Below are the code and all the weights of a small trained network. Each question names an input and a class and asks about switching units off, where a switched-off unit gives its printed mean instead of its output.

import numpy as np


def w(rows, s, z=0):
    codes = np.array(rows[::2]) - 128.0
    scale = np.full(codes.shape[1], s)
    scale[-1] = z or s
    return codes * scale


def f(y):
    return y / 2 * (1 + np.tanh(0.7978845608 * (y + 0.044715 * y**3)))


def log_softmax(a):
    a = a - a.max(-1, keepdims=True)
    return a - np.log(np.exp(a).sum(-1, keepdims=True))


def net(x, mask):
    res = np.array(x, float).reshape(1, 5) / 4 @ E
    y = f(res @ A[0][:, :-1].T + A[0][:, -1])
    res = res + np.where(mask, y, B[0][:, -1]) @ B[0][:, :-1]
    return log_softmax(res[-1] @ U[:, :-1].T + U[:, -1])


A, B = {}, {}
E = w([
[201,203,116,108,159,158,186,189,182,130,190,108],'x0',
[179,135,143,94,156,86,166,113,90,6,61,95],'x1',
[98,148,189,94,151,139,46,202,123,76,138,178],'x2',
[52,67,56,50,189,123,176,168,190,148,83,141],'x3',
[181,63,34,129,175,131,84,155,39,124,187,110],'x4',
],0.011)
A[0] = w([
[94,96,132,162,118,151,105,132,180,229,186,173,85],'neuron 0',
[148,157,125,121,129,106,134,135,154,119,174,115,53],'neuron 1',
[163,48,38,114,181,138,79,143,31,126,212,100,30],'neuron 2',
[166,133,158,78,159,50,180,90,96,17,38,79,81],'neuron 3',
[49,47,55,29,217,120,184,168,194,156,76,141,46],'neuron 4',
[58,147,118,179,73,197,91,135,150,254,189,157,91],'neuron 5',
[165,96,87,168,120,101,232,61,153,170,126,46,43],'neuron 6',
[80,131,194,69,156,148,7,232,127,47,137,205,45],'neuron 7',
[131,69,76,171,56,117,201,55,121,167,97,60,88],'neuron 8',
[209,194,198,240,52,133,70,83,60,115,182,104,76],'neuron 9',
[155,134,138,119,133,111,148,133,118,52,71,97,33],'neuron 10',
[210,214,135,95,167,187,201,202,186,133,214,112,18],'neuron 11',
[147,149,135,169,90,133,111,109,109,109,156,147,2],'neuron 12',
[108,123,110,146,101,125,92,128,163,157,158,114,43],'neuron 13',
[96,102,127,145,105,146,104,127,150,178,155,149,60],'neuron 14',
[32,24,159,158,70,76,47,46,57,130,52,171,31],'neuron 15',
[61,205,213,117,53,126,188,85,224,136,60,153,46],'neuron 16',
],0.0095,0.0087)
B[0] = w([
[141,81,126,106,129,92,166,146,60,69,169,159,190],'neuron 0',
[100,129,120,148,138,144,138,143,134,136,122,120,136],'neuron 1',
[200,84,123,216,155,135,60,179,139,137,45,162,210],'neuron 2',
[145,75,113,80,138,119,166,166,61,47,181,168,221],'neuron 3',
[95,103,233,73,30,133,135,110,132,187,62,78,214],'neuron 4',
[161,85,103,75,137,116,155,137,75,37,160,162,218],'neuron 5',
[143,188,135,125,142,131,102,57,146,151,175,190,187],'neuron 6',
[167,204,149,135,127,120,87,11,161,168,207,180,214],'neuron 7',
[134,195,153,132,141,127,80,69,153,141,194,163,192],'neuron 8',
[87,85,215,58,48,126,156,130,151,191,62,93,253],'neuron 9',
[127,89,104,98,126,116,151,130,95,95,160,163,162],'neuron 10',
[28,184,43,158,185,133,175,152,162,129,125,41,214],'neuron 11',
[115,119,147,108,106,129,138,104,132,144,107,123,140],'neuron 12',
[141,124,124,98,143,128,140,128,129,99,116,126,137],'neuron 13',
[136,124,143,109,140,121,163,135,100,90,131,134,152],'neuron 14',
[49,204,31,157,180,154,193,181,190,138,146,30,216],'neuron 15',
[219,76,106,226,161,141,34,189,113,155,60,157,224],'neuron 16',
],0.011,0.018)
U = w([
[100,89,188,64,44,115,135,116,137,198,62,91,116],'0',
[151,71,92,76,139,100,159,149,78,28,177,164,188],'1',
[201,81,97,254,154,120,39,174,128,164,52,147,31],'2',
[51,189,37,166,174,123,167,155,161,147,138,46,253],'3',
[157,207,132,133,131,110,76,1,152,178,211,185,45],'4',
],0.0099,0.0022)

Each question gives the input, the list of numbers given to net, and the class t.
The units are the neurons (one row each of A and B). Each row of codes is followed by its name. A weight is (code - 128) times the scale printed after its matrix; where a second scale follows, it is the last column's (A, B and U).
mask holds one flag per neuron, in row order. A switched-off neuron (its flag False) gives its mean, the last column of its row in B, instead of its output. The means were averaged over made-up inputs and are rounded, as every weight is.
A unit's drop is (log p(t) with every unit on - log p(t) with that unit switched off) / (log p(t) with every unit on - log p(t) with every unit switched off).
The circuit of an input: a set's keep is (log p(t) with only the set's units on - log p(t) with every unit switched off) / (log p(t) with every unit on - log p(t) with every unit switched off). Starting from the 12 units with the biggest drops (on a tie, the unit counted first), units are removed one at a time, each time the one whose removal leaves the highest keep (on an exact tie, the one counted first), for as long as the keep stays at least 0.8.
units of the circuit, in order: the units of the circuit, biggest drop first
unit that matters most: the unit with the biggest drop
k most important neurons: the k neurons with the biggest drops, biggest first
drop when u is switched off: that unit's drop, to one decimal
input [-8,6,-5,-2,-2], class 3: unit that matters most -> neuron 15
input [-1,-7,-8,2,0], class 4: 3 most important neurons -> [neuron 8; neuron 6; neuron 3]
input [0,4,-7,-2,-6], class 4: 2 most important neurons -> [neuron 6; neuron 8]
input [-3,6,3,-6,-7], class 2: 2 most important neurons -> [neuron 16; neuron 4]
input [5,-3,5,2,5], class 2: 4 most important neurons -> [neuron 2; neuron 15; neuron 8; neuron 6]
input [7,-3,8,-3,7], class 4: 3 most important neurons -> [neuron 7; neuron 16; neuron 15]
input [-4,1,-4,2,-1], class 3: 2 most important neurons -> [neuron 7; neuron 15]
input [7,-3,8,0,-1], class 4: 2 most important neurons -> [neuron 7; neuron 15]
input [-5,4,-7,2,-4], class 4: 2 most important neurons -> [neuron 8; neuron 6]
input [1,2,-7,4,-6], class 4: 2 most important neurons -> [neuron 6; neuron 8]
input [-1,-2,5,1,5], class 2: 2 most important neurons -> [neuron 2; neuron 8]
input [-8,-7,6,-7,4], class 3: 3 most important neurons -> [neuron 15; neuron 4; neuron 3]
input [-6,6,6,4,8], class 2: drop when neuron 2 is switched off -> 2.6
input [8,0,-4,-5,0], class 3: units of the circuit, in order -> [neuron 11]
input [-4,-1,2,1,-7], class 2: drop when neuron 0 is switched off -> 0.0
input [-8,-4,-4,6,-1], class 3: drop when neuron 9 is switched off -> 0.7
